Below is a small trained network, with its code and all its weights. Each question gives an input and a target symbol and asks what happens when units are switched off, that is, made to give their printed mean instead of their output.

import numpy as np


def w(rows, s, z=0):
    codes = np.array(rows[::2]) - 128.0
    scale = np.full(codes.shape[1], s)
    scale[-1] = z or s
    return codes * scale


def softmax(a):
    e = np.exp(a - a.max(-1, keepdims=True))
    return e / e.sum(-1, keepdims=True)


def log_softmax(a):
    a = a - a.max(-1, keepdims=True)
    return a - np.log(np.exp(a).sum(-1, keepdims=True))


def net(x, mask):
    ids = ['Ξβζηθω'.index(c) for c in x.split()]
    T = len(ids)
    res = E[ids] + P[:T]
    u = 0
    for l in range(2):
        r = res
        for j in range(3):
            rows = slice(4 * j, 4 * j + 4)
            q, k, v = (r @ M[l][rows].T for M in (Q, K, V))
            z = softmax(np.where(np.tri(T) > 0, q @ k.T / 4**0.5, -1e9)) @ v
            o = O[l][rows]
            res = res + np.where(mask[u + j], z, o[:, -1]) @ o[:, :-1]
        u += 3
    return log_softmax(res[-1] @ U[:, :-1].T + U[:, -1])


Q, K, V, O = {}, {}, {}, {}
E = w([
[71,121,129,120,38,74,110,115],'Ξ',
[102,142,207,91,132,109,177,149],'β',
[211,185,185,98,138,131,88,155],'ζ',
[120,133,86,190,109,94,210,161],'η',
[93,96,77,14,199,91,141,104],'θ',
[5,250,89,212,116,128,94,141],'ω',
],0.02)
P = w([
[190,16,198,61,126,116,29,140],'0',
[203,20,200,101,135,39,57,164],'1',
[242,169,142,34,102,23,128,116],'2',
[140,50,165,139,150,10,115,117],'3',
[159,160,85,1,110,50,128,202],'4',
[126,94,135,150,143,122,110,85],'5',
[152,201,75,46,90,163,159,141],'6',
[86,116,100,169,152,182,105,86],'7',
[122,198,36,21,66,224,170,192],'8',
[96,119,98,168,134,200,87,101],'9',
],0.0089)
Q[0] = w([
[162,63,107,173,109,99,129,173],'0.h0',
[104,70,159,152,125,172,160,66],'0.h0',
[111,86,152,157,184,132,79,186],'0.h0',
[119,116,136,136,143,8,116,201],'0.h0',
[99,128,130,144,143,102,92,226],'0.h1',
[145,163,117,99,79,170,159,169],'0.h1',
[123,86,103,89,113,103,137,204],'0.h1',
[141,182,118,138,88,120,181,114],'0.h1',
[114,101,105,145,167,92,101,159],'0.h2',
[83,145,129,117,131,62,163,201],'0.h2',
[166,10,172,138,103,136,81,75],'0.h2',
[150,67,111,154,137,162,155,103],'0.h2',
],0.014)
K[0] = w([
[124,143,169,111,135,67,91,128],'0.h0',
[137,68,168,119,102,125,108,125],'0.h0',
[115,119,157,115,64,3,136,91],'0.h0',
[103,137,138,147,167,39,162,82],'0.h0',
[137,142,141,138,152,23,163,43],'0.h1',
[103,136,68,106,111,213,185,111],'0.h1',
[112,182,119,145,149,117,162,96],'0.h1',
[88,111,53,95,174,166,117,115],'0.h1',
[103,107,98,154,98,130,168,142],'0.h2',
[120,128,81,170,153,185,155,123],'0.h2',
[163,33,134,123,124,65,88,99],'0.h2',
[108,105,179,153,137,109,156,97],'0.h2',
],0.015)
V[0] = w([
[94,124,76,75,158,121,134,90],'0.h0',
[218,105,132,144,211,132,121,173],'0.h0',
[226,94,107,54,40,117,68,70],'0.h0',
[127,99,124,136,145,93,253,184],'0.h0',
[141,176,162,172,104,68,133,208],'0.h1',
[106,147,130,138,145,115,126,87],'0.h1',
[102,67,146,81,158,143,108,126],'0.h1',
[134,73,110,166,104,135,210,143],'0.h1',
[212,70,118,208,231,101,112,109],'0.h2',
[87,97,168,161,103,93,204,112],'0.h2',
[187,132,97,231,148,166,85,149],'0.h2',
[142,91,253,187,199,126,170,138],'0.h2',
],0.0072)
O[0] = w([
[92,183,178,56,144,136,127,151,167],'0.h0',
[201,96,2,127,174,131,152,255,39],'0.h0',
[20,42,124,138,127,83,75,230,35],'0.h0',
[127,74,148,57,169,231,83,148,121],'0.h0',
[75,107,119,215,100,129,138,14,152],'0.h1',
[128,156,127,185,52,122,159,114,138],'0.h1',
[39,91,152,64,144,67,127,147,163],'0.h1',
[118,70,114,145,101,249,101,121,68],'0.h1',
[27,76,137,125,90,155,117,184,1],'0.h2',
[160,144,133,164,203,69,83,196,115],'0.h2',
[123,106,87,131,110,203,174,168,117],'0.h2',
[150,131,115,80,108,143,40,172,11],'0.h2',
],0.0062,0.0071)
Q[1] = w([
[26,93,53,139,16,160,70,86],'1.h0',
[50,68,150,240,189,114,93,123],'1.h0',
[207,157,90,127,108,175,108,221],'1.h0',
[87,175,157,222,122,105,167,134],'1.h0',
[103,178,150,90,135,131,1,163],'1.h1',
[51,145,155,190,130,147,50,119],'1.h1',
[153,175,49,145,214,94,191,110],'1.h1',
[152,118,239,235,246,123,8,157],'1.h1',
[166,37,136,109,176,96,177,108],'1.h2',
[152,114,192,207,136,166,57,146],'1.h2',
[28,150,63,169,211,173,163,94],'1.h2',
[165,61,127,156,59,129,132,150],'1.h2',
],0.0075)
K[1] = w([
[126,121,122,122,7,68,84,92],'1.h0',
[164,84,175,196,76,146,164,190],'1.h0',
[195,119,93,106,124,141,70,100],'1.h0',
[159,80,154,144,139,195,132,76],'1.h0',
[182,93,114,133,165,59,116,94],'1.h1',
[158,81,225,96,57,91,96,87],'1.h1',
[122,218,133,79,159,183,136,89],'1.h1',
[221,151,187,119,126,124,18,135],'1.h1',
[83,104,136,137,114,164,110,203],'1.h2',
[141,105,143,158,95,53,142,149],'1.h2',
[136,152,77,98,53,183,145,156],'1.h2',
[177,39,155,163,151,138,80,159],'1.h2',
],0.011)
V[1] = w([
[160,151,255,52,157,226,75,122],'1.h0',
[99,133,183,141,184,161,100,116],'1.h0',
[42,116,30,126,69,135,33,54],'1.h0',
[170,154,147,134,156,111,74,139],'1.h0',
[112,148,156,140,153,143,193,137],'1.h1',
[86,140,121,129,102,176,87,185],'1.h1',
[250,123,229,130,196,188,69,74],'1.h1',
[226,37,128,140,133,132,241,97],'1.h1',
[33,111,70,180,212,125,84,85],'1.h2',
[185,131,122,121,129,116,197,59],'1.h2',
[122,114,211,141,67,76,184,187],'1.h2',
[157,163,130,205,221,141,141,170],'1.h2',
],0.0085)
O[1] = w([
[186,11,157,117,150,89,206,119,81],'1.h0',
[163,118,158,56,182,129,183,139,133],'1.h0',
[31,185,173,185,227,84,115,146,144],'1.h0',
[205,122,133,118,127,102,133,130,133],'1.h0',
[85,86,219,119,112,123,132,137,176],'1.h1',
[117,184,132,157,81,107,148,37,26],'1.h1',
[221,44,101,162,144,66,105,136,83],'1.h1',
[90,35,228,81,185,154,234,192,2],'1.h1',
[82,184,161,2,151,156,194,120,144],'1.h2',
[81,86,102,106,109,105,96,168,249],'1.h2',
[168,89,138,199,14,207,112,111,145],'1.h2',
[253,168,106,105,58,166,186,81,109],'1.h2',
],0.0074,0.01)
U = w([
[61,66,185,104,165,62,118,97,42],'Ξ',
[174,97,137,113,219,2,118,127,79],'β',
[138,113,86,58,129,159,89,189,146],'ζ',
[93,45,206,84,147,158,187,68,254],'η',
[112,132,133,10,225,52,130,214,114],'θ',
[158,163,115,75,182,29,183,23,96],'ω',
],0.0045,0.0054)

Each question gives the input, a string of symbols that net reads in full, and the target symbol t.
The units are the heads (4 rows each of Q, K, V and O). Each row of codes is followed by its name. A weight is (code - 128) times the scale printed after its matrix; where a second scale follows, it is the last column's (O and U).
mask holds one flag per head, layer by layer. A switched-off head (its flag False) gives its mean, the last column of its rows in O, instead of its output. The means were averaged over made-up inputs and are rounded, as every weight is.
A unit's drop is (log p(t) with every unit on - log p(t) with that unit switched off) / (log p(t) with every unit on - log p(t) with every unit switched off).
The circuit of an input: a set's keep is (log p(t) with only the set's units on - log p(t) with every unit switched off) / (log p(t) with every unit on - log p(t) with every unit switched off). Starting from all 6 units, units are removed one at a time, each time the one whose removal leaves the highest keep (on an exact tie, the one counted first), for as long as the keep stays at least 0.8.
circuit, biggest first: the units of the circuit, biggest drop first
most important unit: the unit with the biggest drop
heads that matter: for each layer, one digit per head in row order, 1 if its drop is at least 0.15 and else 0, layers parted by /
input θ η θ ω η β θ ω η, target ω: circuit, biggest first : (0.h0 1.h1)
input θ ω β η β, target η: circuit, biggest first : (0.h1 1.h1 1.h0)
input ω ω Ξ ζ ζ ω ω η, target ζ: most important unit : 1.h0
input ω η ζ β ω Ξ ζ θ Ξ, target θ: circuit, biggest first : (0.h1 1.h2)
input θ ω η ω ζ ω β, target ω: heads that matter : 000 / 010
input θ θ β, target θ: heads that matter : 100 / 000
input ω ω Ξ ζ θ ω β ω η η, target ζ: circuit, biggest first : (0.h0 1.h0 1.h2 0.h2)
input ω Ξ Ξ ω, target Ξ: circuit, biggest first : (1.h2 1.h0)
input θ Ξ β ω ζ ω, target β: heads that matter : 100 / 011
input ζ Ξ θ β Ξ, target θ: heads that matter : 010 / 000
input β Ξ ζ, target ζ: heads that matter : 100 / 001
input θ ζ η, target θ: heads that matter : 010 / 000
input ζ β Ξ ω η ω β ω, target η: circuit, biggest first : (0.h0 1.h1 1.h0)
input ω ζ ω ω β η ω ω Ξ, target ω: heads that matter : 000 / 000
input θ ζ ζ Ξ, target Ξ: circuit, biggest first : (1.h0 0.h2 0.h0)
input η ω η β, target η: most important unit : 1.h1
input ω ω Ξ η η, target η: circuit, biggest first : (1.h1 0.h1)
input ζ θ η ω η ω, target ζ: circuit, biggest first : (1.h0 1.h2 0.h1)
input θ ω ω ω Ξ Ξ ω ω θ, target ω: heads that matter : 010 / 000
input ω η η θ ω η Ξ Ξ η ζ, target β: heads that matter : 000 / 010
input η β ζ, target η: most important unit : 0.h2
input θ ω η ω ζ, target ω: heads that matter : 100 / 010
